Here is a tiny trained network, its code and every weight. The questions are about switching its units off for an input and a class, where a switched-off unit gives its printed mean instead of its output.

import numpy as np


def w(rows, s, z=0):
    codes = np.array(rows[::2]) - 128.0
    scale = np.full(codes.shape[1], s)
    scale[-1] = z or s
    return codes * scale


def norm(h):
    return h / np.sqrt((h * h).mean(-1, keepdims=True) + 1e-5)


def f(y):
    return y / 2 * (1 + np.tanh(0.7978845608 * (y + 0.044715 * y**3)))


def log_softmax(a):
    a = a - a.max(-1, keepdims=True)
    return a - np.log(np.exp(a).sum(-1, keepdims=True))


def net(x, mask):
    res = np.array(x, float).reshape(1, 8) / 4 @ E
    u = 0
    for l in range(2):
        y = f(norm(res) @ A[l][:, :-1].T + A[l][:, -1])
        res = res + np.where(mask[u : u + 13], y, B[l][:, -1]) @ B[l][:, :-1]
        u += 13
    return log_softmax(norm(res)[-1] @ U[:, :-1].T + U[:, -1])


A, B = {}, {}
E = w([
[129,142,110,127,138],'x0',
[120,128,127,128,114],'x1',
[31,87,109,228,209],'x2',
[127,118,142,132,121],'x3',
[123,115,145,129,111],'x4',
[139,1,34,66,131],'x5',
[124,131,122,128,126],'x6',
[45,96,159,10,195],'x7',
],0.0064)
A[0] = w([
[16,186,206,17,194,5],'0.n0',
[89,115,175,121,64,59],'0.n1',
[195,5,18,147,102,8],'0.n2',
[39,113,143,84,184,47],'0.n3',
[206,158,139,111,78,155],'0.n4',
[13,59,109,227,211,222],'0.n5',
[114,90,109,172,151,140],'0.n6',
[110,101,83,77,120,84],'0.n7',
[135,167,155,62,156,102],'0.n8',
[121,112,96,134,86,94],'0.n9',
[99,187,61,131,90,108],'0.n10',
[105,55,81,19,145,56],'0.n11',
[94,110,109,228,141,144],'0.n12',
],0.012,0.0021)
B[0] = w([
[169,226,78,91,120,233],'0.n0',
[148,176,131,107,164,134],'0.n1',
[152,198,4,98,163,198],'0.n2',
[174,89,207,137,33,185],'0.n3',
[172,145,165,73,82,187],'0.n4',
[207,121,78,221,107,244],'0.n5',
[127,123,88,170,141,153],'0.n6',
[109,89,127,120,111,151],'0.n7',
[85,179,111,135,178,165],'0.n8',
[150,116,110,124,158,133],'0.n9',
[166,132,171,125,132,133],'0.n10',
[33,57,147,140,149,198],'0.n11',
[93,150,162,163,205,183],'0.n12',
],0.018,0.011)
A[1] = w([
[121,190,88,91,138,77],'1.n0',
[145,114,117,168,115,61],'1.n1',
[133,76,185,207,200,77],'1.n2',
[203,157,236,168,102,5],'1.n3',
[38,31,169,74,107,27],'1.n4',
[77,131,177,210,182,101],'1.n5',
[130,167,181,142,112,83],'1.n6',
[197,50,7,107,111,171],'1.n7',
[220,183,90,156,80,141],'1.n8',
[111,154,95,149,159,187],'1.n9',
[66,135,174,229,189,113],'1.n10',
[147,13,181,180,146,170],'1.n11',
[116,6,177,241,69,166],'1.n12',
],0.014,0.0024)
B[1] = w([
[142,70,203,111,54,179],'1.n0',
[162,107,94,101,140,145],'1.n1',
[75,112,160,77,99,162],'1.n2',
[135,134,90,228,179,185],'1.n3',
[72,90,126,178,229,150],'1.n4',
[76,108,143,97,144,153],'1.n5',
[174,78,84,130,115,151],'1.n6',
[141,204,240,113,79,204],'1.n7',
[66,73,89,145,172,251],'1.n8',
[183,39,186,146,96,160],'1.n9',
[64,111,139,80,132,165],'1.n10',
[93,162,157,50,116,155],'1.n11',
[147,173,147,5,121,186],'1.n12',
],0.019,0.013)
U = w([
[179,149,58,235,130,223],'0',
[150,204,156,30,38,146],'1',
[6,106,152,113,180,6],'2',
],0.014,0.0017)

Each question gives the input, the list of numbers given to net, and the class t.
The units are the neurons (one row each of A and B). Each row of codes is followed by its name. A weight is (code - 128) times the scale printed after its matrix; where a second scale follows, it is the last column's (A, B and U).
mask holds one flag per neuron, layer by layer. A switched-off neuron (its flag False) gives its mean, the last column of its row in B, instead of its output. The means were averaged over made-up inputs and are rounded, as every weight is.
A unit's drop is (log p(t) with every unit on - log p(t) with that unit switched off) / (log p(t) with every unit on - log p(t) with every unit switched off).
The circuit of an input: a set's keep is (log p(t) with only the set's units on - log p(t) with every unit switched off) / (log p(t) with every unit on - log p(t) with every unit switched off). Starting from the 12 units with the biggest drops (on a tie, the unit counted first), units are removed one at a time, each time the one whose removal leaves the highest keep (on an exact tie, the one counted first), for as long as the keep stays at least 0.8.
units of the circuit, in order: the units of the circuit, biggest drop first
unit that matters most: the unit with the biggest drop
top k neurons: the k neurons with the biggest drops, biggest first
drop when u is switched off: that unit's drop, to one decimal
input [7,-4,5,-6,1,2,-4,4], class 1: unit that matters most -> 1.n12
input [7,-3,1,2,7,-6,5,-7], class 2: units of the circuit, in order -> (0.n0 1.n10)
input [8,-4,0,3,-3,4,-8,-5], class 1: top 2 neurons -> (1.n7 0.n5)
input [5,0,1,6,-6,1,7,8], class 1: top 4 neurons -> (0.n11 0.n7 0.n12 0.n4)
input [-2,-4,4,-6,2,3,-5,1], class 1: top 2 neurons -> (0.n0 1.n12)
input [0,7,-2,-1,-7,-7,-4,0], class 0: top 2 neurons -> (0.n2 1.n12)
input [7,-2,6,-1,4,5,4,1], class 1: top 2 neurons -> (0.n0 1.n12)
input [5,-3,-6,4,7,-3,4,-1], class 0: top 2 neurons -> (1.n3 0.n2)
input [-7,8,1,7,8,7,7,8], class 1: top 2 neurons -> (0.n3 1.n12)
input [-5,-6,1,-6,-4,0,1,-5], class 2: top 3 neurons -> (0.n0 0.n5 0.n12)
input [5,-8,5,8,-5,-1,-3,-2], class 2: top 3 neurons -> (0.n12 0.n0 0.n2)
input [-3,-3,1,8,4,6,-8,7], class 1: top 2 neurons -> (0.n3 1.n12)
input [-6,-4,6,-7,-6,-4,-4,1], class 0: top 2 neurons -> (0.n11 0.n5)
input [-3,-2,2,8,-3,0,2,4], class 0: unit that matters most -> 0.n0
input [-4,-5,-6,5,6,4,-1,8], class 2: drop when 0.n11 is switched off -> 1.9
input [6,-2,-2,7,-8,2,3,1], class 2: drop when 0.n11 is switched off -> 1.5
input [-6,-5,-2,0,-7,5,4,-8], class 1: drop when 0.n5 is switched off -> 0.2
